Here is a tiny trained network, its code and every weight. The questions are about switching its units off for an input and a class, where a switched-off unit gives its printed mean instead of its output.

import numpy as np


def w(rows, s, z=0):
    codes = np.array(rows[::2]) - 128.0
    scale = np.full(codes.shape[1], s)
    scale[-1] = z or s
    return codes * scale


def f(y):
    return np.maximum(y, 0)


def log_softmax(a):
    a = a - a.max(-1, keepdims=True)
    return a - np.log(np.exp(a).sum(-1, keepdims=True))


def net(x, mask):
    res = np.array(x, float).reshape(1, 3) / 4 @ E
    y = f(res @ A[0][:, :-1].T + A[0][:, -1])
    res = res + np.where(mask, y, B[0][:, -1]) @ B[0][:, :-1]
    return log_softmax(res[-1] @ U[:, :-1].T + U[:, -1])


A, B = {}, {}
E = w([
[7,140,150,111],'x0',
[135,201,135,198],'x1',
[117,141,12,118],'x2',
],0.017)
A[0] = w([
[135,145,66,140,179],'n0',
[78,167,163,130,202],'n1',
[89,109,85,82,109],'n2',
[136,161,64,133,44],'n3',
[79,157,76,91,106],'n4',
[142,152,215,76,165],'n5',
[96,180,107,216,28],'n6',
[208,58,82,145,226],'n7',
[70,95,54,59,122],'n8',
[201,86,82,117,57],'n9',
[96,253,106,208,8],'n10',
[169,123,145,184,113],'n11',
[132,142,57,157,48],'n12',
[51,113,122,122,159],'n13',
[147,16,140,73,120],'n14',
[78,110,83,74,113],'n15',
[101,45,199,170,71],'n16',
[118,127,17,166,88],'n17',
[85,204,106,230,161],'n18',
[55,140,147,137,98],'n19',
[137,144,67,153,187],'n20',
[88,37,174,144,75],'n21',
[127,168,13,131,134],'n22',
[95,104,151,127,143],'n23',
[198,184,219,219,159],'n24',
[54,161,174,147,44],'n25',
[104,250,116,161,190],'n26',
[96,69,182,160,176],'n27',
],0.012)
B[0] = w([
[98,71,99,146,197],'n0',
[65,45,86,97,189],'n1',
[107,144,80,187,170],'n2',
[225,227,189,47,155],'n3',
[89,138,103,167,174],'n4',
[149,134,179,104,184],'n5',
[73,2,113,96,161],'n6',
[145,170,187,76,251],'n7',
[63,145,55,208,203],'n8',
[68,43,127,78,179],'n9',
[119,62,134,89,184],'n10',
[133,157,101,141,166],'n11',
[187,172,151,74,158],'n12',
[86,119,107,172,186],'n13',
[171,132,217,39,200],'n14',
[98,156,79,174,178],'n15',
[114,72,131,98,161],'n16',
[143,116,193,102,195],'n17',
[187,166,165,89,214],'n18',
[168,109,216,25,166],'n19',
[114,98,110,141,201],'n20',
[110,97,133,140,157],'n21',
[158,57,161,82,219],'n22',
[129,144,122,112,155],'n23',
[134,189,33,207,230],'n24',
[169,147,186,95,160],'n25',
[192,179,170,109,217],'n26',
[164,150,128,98,178],'n27',
],0.011,0.019)
U = w([
[147,188,170,127,8],'0',
[105,22,118,141,197],'1',
[110,183,41,253,201],'2',
],0.019,0.0017)

Each question gives the input, the list of numbers given to net, and the class t.
The units are the neurons (one row each of A and B). Each row of codes is followed by its name. A weight is (code - 128) times the scale printed after its matrix; where a second scale follows, it is the last column's (A, B and U).
mask holds one flag per neuron, in row order. A switched-off neuron (its flag False) gives its mean, the last column of its row in B, instead of its output. The means were averaged over made-up inputs and are rounded, as every weight is.
A unit's drop is (log p(t) with every unit on - log p(t) with that unit switched off) / (log p(t) with every unit on - log p(t) with every unit switched off).
The circuit of an input: a set's keep is (log p(t) with only the set's units on - log p(t) with every unit switched off) / (log p(t) with every unit on - log p(t) with every unit switched off). Starting from the 12 units with the biggest drops (on a tie, the unit counted first), units are removed one at a time, each time the one whose removal leaves the highest keep (on an exact tie, the one counted first), for as long as the keep stays at least 0.8.
units of the circuit, in order: the units of the circuit, biggest drop first
unit that matters most: the unit with the biggest drop
k most important neurons: the k neurons with the biggest drops, biggest first
drop of u: that unit's drop, to one decimal
input [0,-4,-5], class 0: 4 most important neurons	(n0, n9, n6, n22)
input [-5,0,1], class 1: units of the circuit, in order	(n26)
input [8,0,8], class 2: 2 most important neurons	(n8, n15)
input [4,-1,-5], class 1: 3 most important neurons	(n1, n7, n26)
input [-3,-5,0], class 0: 2 most important neurons	(n1, n7)
input [-2,5,0], class 2: 2 most important neurons	(n24, n14)
input [8,8,5], class 1: 3 most important neurons	(n6, n10, n1)
input [4,8,2], class 1: 4 most important neurons	(n6, n10, n1, n7)
input [4,0,-4], class 1: 3 most important neurons	(n1, n7, n3)
input [-5,-7,-2], class 0: 2 most important neurons	(n7, n14)
input [1,7,3], class 1: 3 most important neurons	(n6, n10, n7)
input [1,4,5], class 1: 3 most important neurons	(n6, n7, n22)
input [1,7,1], class 1: 2 most important neurons	(n6, n10)
input [8,8,4], class 1: unit that matters most	n6
input [-3,6,-5], class 2: drop of n24	0.8
input [8,5,7], class 1: drop of n15	0.0
input [1,6,8], class 1: drop of n27	0.1
input [-5,8,-7], class 2: drop of n24	1.1
